Here is a tiny trained network, its code and every weight. The questions are about switching its units off for an input and a class, where a switched-off unit gives its printed mean instead of its output.

import numpy as np


def w(rows, s, z=0):
    codes = np.array(rows[::2]) - 128.0
    scale = np.full(codes.shape[1], s)
    scale[-1] = z or s
    return codes * scale


def norm(h):
    return h / np.sqrt((h * h).mean(-1, keepdims=True) + 1e-5)


def f(y):
    return y / 2 * (1 + np.tanh(0.7978845608 * (y + 0.044715 * y**3)))


def log_softmax(a):
    a = a - a.max(-1, keepdims=True)
    return a - np.log(np.exp(a).sum(-1, keepdims=True))


def net(x, mask):
    res = np.array(x, float).reshape(1, 3) / 4 @ E
    u = 0
    for l in range(4):
        y = f(norm(res) @ A[l][:, :-1].T + A[l][:, -1])
        res = res + np.where(mask[u : u + 8], y, B[l][:, -1]) @ B[l][:, :-1]
        u += 8
    return log_softmax(norm(res)[-1] @ U[:, :-1].T + U[:, -1])


A, B = {}, {}
E = w([
[117,128,2,103],'x0',
[154,150,126,84],'x1',
[128,210,152,177],'x2',
],0.0068)
A[0] = w([
[45,141,87,131,152],'L0N0',
[52,74,177,122,108],'L0N1',
[92,83,170,185,111],'L0N2',
[2,140,143,179,228],'L0N3',
[205,43,170,99,97],'L0N4',
[124,161,137,38,54],'L0N5',
[100,205,51,150,5],'L0N6',
[128,80,109,158,151],'L0N7',
],0.0085,0.003)
B[0] = w([
[121,41,136,156,187],'L0N0',
[155,135,26,172,190],'L0N1',
[131,183,50,145,198],'L0N2',
[106,84,84,134,252],'L0N3',
[254,143,72,121,221],'L0N4',
[160,125,101,126,127],'L0N5',
[250,134,77,113,199],'L0N6',
[85,51,123,146,167],'L0N7',
],0.0078,0.003)
A[1] = w([
[98,99,83,72,206],'L1N0',
[23,121,108,91,174],'L1N1',
[121,123,238,148,126],'L1N2',
[147,190,145,112,85],'L1N3',
[2,127,132,180,188],'L1N4',
[104,191,186,24,44],'L1N5',
[168,159,142,54,152],'L1N6',
[108,104,160,153,5],'L1N7',
],0.0088,0.0032)
B[1] = w([
[87,205,254,119,252],'L1N0',
[109,99,232,105,151],'L1N1',
[127,91,108,79,181],'L1N2',
[102,160,194,143,153],'L1N3',
[209,182,202,166,209],'L1N4',
[77,123,193,198,141],'L1N5',
[141,220,178,100,200],'L1N6',
[195,112,144,107,85],'L1N7',
],0.0071,0.0029)
A[2] = w([
[89,189,189,69,111],'L2N0',
[148,121,168,96,111],'L2N1',
[113,88,140,82,189],'L2N2',
[145,182,106,108,2],'L2N3',
[88,51,147,92,116],'L2N4',
[140,188,149,2,173],'L2N5',
[161,108,138,148,97],'L2N6',
[180,101,80,167,118],'L2N7',
],0.012,0.0046)
B[2] = w([
[83,29,78,79,197],'L2N0',
[134,167,23,213,146],'L2N1',
[68,158,124,62,164],'L2N2',
[185,144,166,135,131],'L2N3',
[102,179,157,143,168],'L2N4',
[56,151,101,3,255],'L2N5',
[150,133,102,173,135],'L2N6',
[93,91,65,159,205],'L2N7',
],0.0072,0.0059)
A[3] = w([
[96,143,41,142,142],'L3N0',
[34,139,164,83,249],'L3N1',
[148,153,93,45,62],'L3N2',
[199,214,122,79,135],'L3N3',
[154,200,113,253,159],'L3N4',
[163,147,90,94,16],'L3N5',
[149,157,176,76,114],'L3N6',
[118,218,176,137,63],'L3N7',
],0.012,0.0021)
B[3] = w([
[180,54,119,108,202],'L3N0',
[102,90,133,254,254],'L3N1',
[188,183,177,129,211],'L3N2',
[129,180,94,229,190],'L3N3',
[137,107,151,56,217],'L3N4',
[103,152,160,112,154],'L3N5',
[205,128,75,129,161],'L3N6',
[120,81,156,117,149],'L3N7',
],0.0094,0.0073)
U = w([
[171,71,54,108,166],'0',
[63,137,154,205,221],'1',
[176,251,77,127,180],'2',
[32,191,89,37,7],'3',
[152,123,224,83,4],'4',
],0.018,0.0031)

Each question gives the input, the list of numbers given to net, and the class t.
The units are the neurons (one row each of A and B). Each row of codes is followed by its name. A weight is (code - 128) times the scale printed after its matrix; where a second scale follows, it is the last column's (A, B and U).
mask holds one flag per neuron, layer by layer. A switched-off neuron (its flag False) gives its mean, the last column of its row in B, instead of its output. The means were averaged over made-up inputs and are rounded, as every weight is.
A unit's drop is (log p(t) with every unit on - log p(t) with that unit switched off) / (log p(t) with every unit on - log p(t) with every unit switched off).
The circuit of an input: a set's keep is (log p(t) with only the set's units on - log p(t) with every unit switched off) / (log p(t) with every unit on - log p(t) with every unit switched off). Starting from the 12 units with the biggest drops (on a tie, the unit counted first), units are removed one at a time, each time the one whose removal leaves the highest keep (on an exact tie, the one counted first), for as long as the keep stays at least 0.8.
units of the circuit, in order: the units of the circuit, biggest drop first
unit that matters most: the unit with the biggest drop
top k neurons: the k neurons with the biggest drops, biggest first
top k neurons in layer l: the k neurons of layer l with the biggest drops, biggest first
drop when u is switched off: that unit's drop, to one decimal
input [-5,5,1], class 1: units of the circuit, in order -> L3N1
input [8,1,-4], class 3: top 2 neurons in layer 2 -> L2N5; L2N2
input [0,2,6], class 1: top 3 neurons in layer 0 -> L0N1; L0N4; L0N2
input [5,2,-1], class 3: units of the circuit, in order -> L1N0; L2N5
input [6,1,-8], class 3: top 4 neurons -> L1N0; L2N2; L2N5; L0N3
input [8,0,-2], class 1: units of the circuit, in order -> L3N1; L1N0; L0N4
input [-7,-4,3], class 4: top 2 neurons -> L3N4; L3N1
input [-8,2,1], class 1: top 2 neurons -> L3N1; L0N6
input [1,2,-8], class 3: top 4 neurons -> L2N5; L0N6; L1N0; L2N2
input [1,-8,7], class 0: top 3 neurons -> L1N0; L0N6; L1N6
input [-5,-7,1], class 4: units of the circuit, in order -> L3N4; L3N1; L2N5
input [-2,-1,8], class 4: units of the circuit, in order -> L2N5; L3N4
input [-5,1,-5], class 2: top 2 neurons -> L0N4; L0N0
input [1,-8,-4], class 1: top 2 neurons in layer 1 -> L1N1; L1N0
input [2,8,-5], class 3: units of the circuit, in order -> L2N5
input [-4,4,2], class 1: top 2 neurons -> L1N5; L3N1
input [-8,-1,-4], class 0: top 2 neurons -> L0N1; L1N0
input [-4,-7,4], class 4: top 3 neurons -> L3N4; L3N1; L1N4
input [-6,7,2], class 1: top 2 neurons -> L1N5; L3N1
input [2,1,-5], class 3: unit that matters most -> L1N0
input [-6,-5,1], class 4: top 2 neurons in layer 0 -> L0N6; L0N4
input [-2,-7,7], class 4: top 2 neurons -> L3N4; L3N1
input [4,3,-1], class 3: top 2 neurons -> L2N5; L0N4
input [-2,2,7], class 1: top 2 neurons -> L0N1; L1N2
input [-4,5,-4], class 2: drop when L0N4 is switched off -> 0.3
input [-3,5,-1], class 2: drop when L0N4 is switched off -> 1.2
input [-7,-2,-8], class 0: drop when L3N4 is switched off -> 0.0
input [1,-5,3], class 0: drop when L0N6 is switched off -> 1.3
input [3,-5,0], class 1: top neuron -> L0N4
input [2,-6,3], class 0: top 2 neurons -> L0N6; L3N1
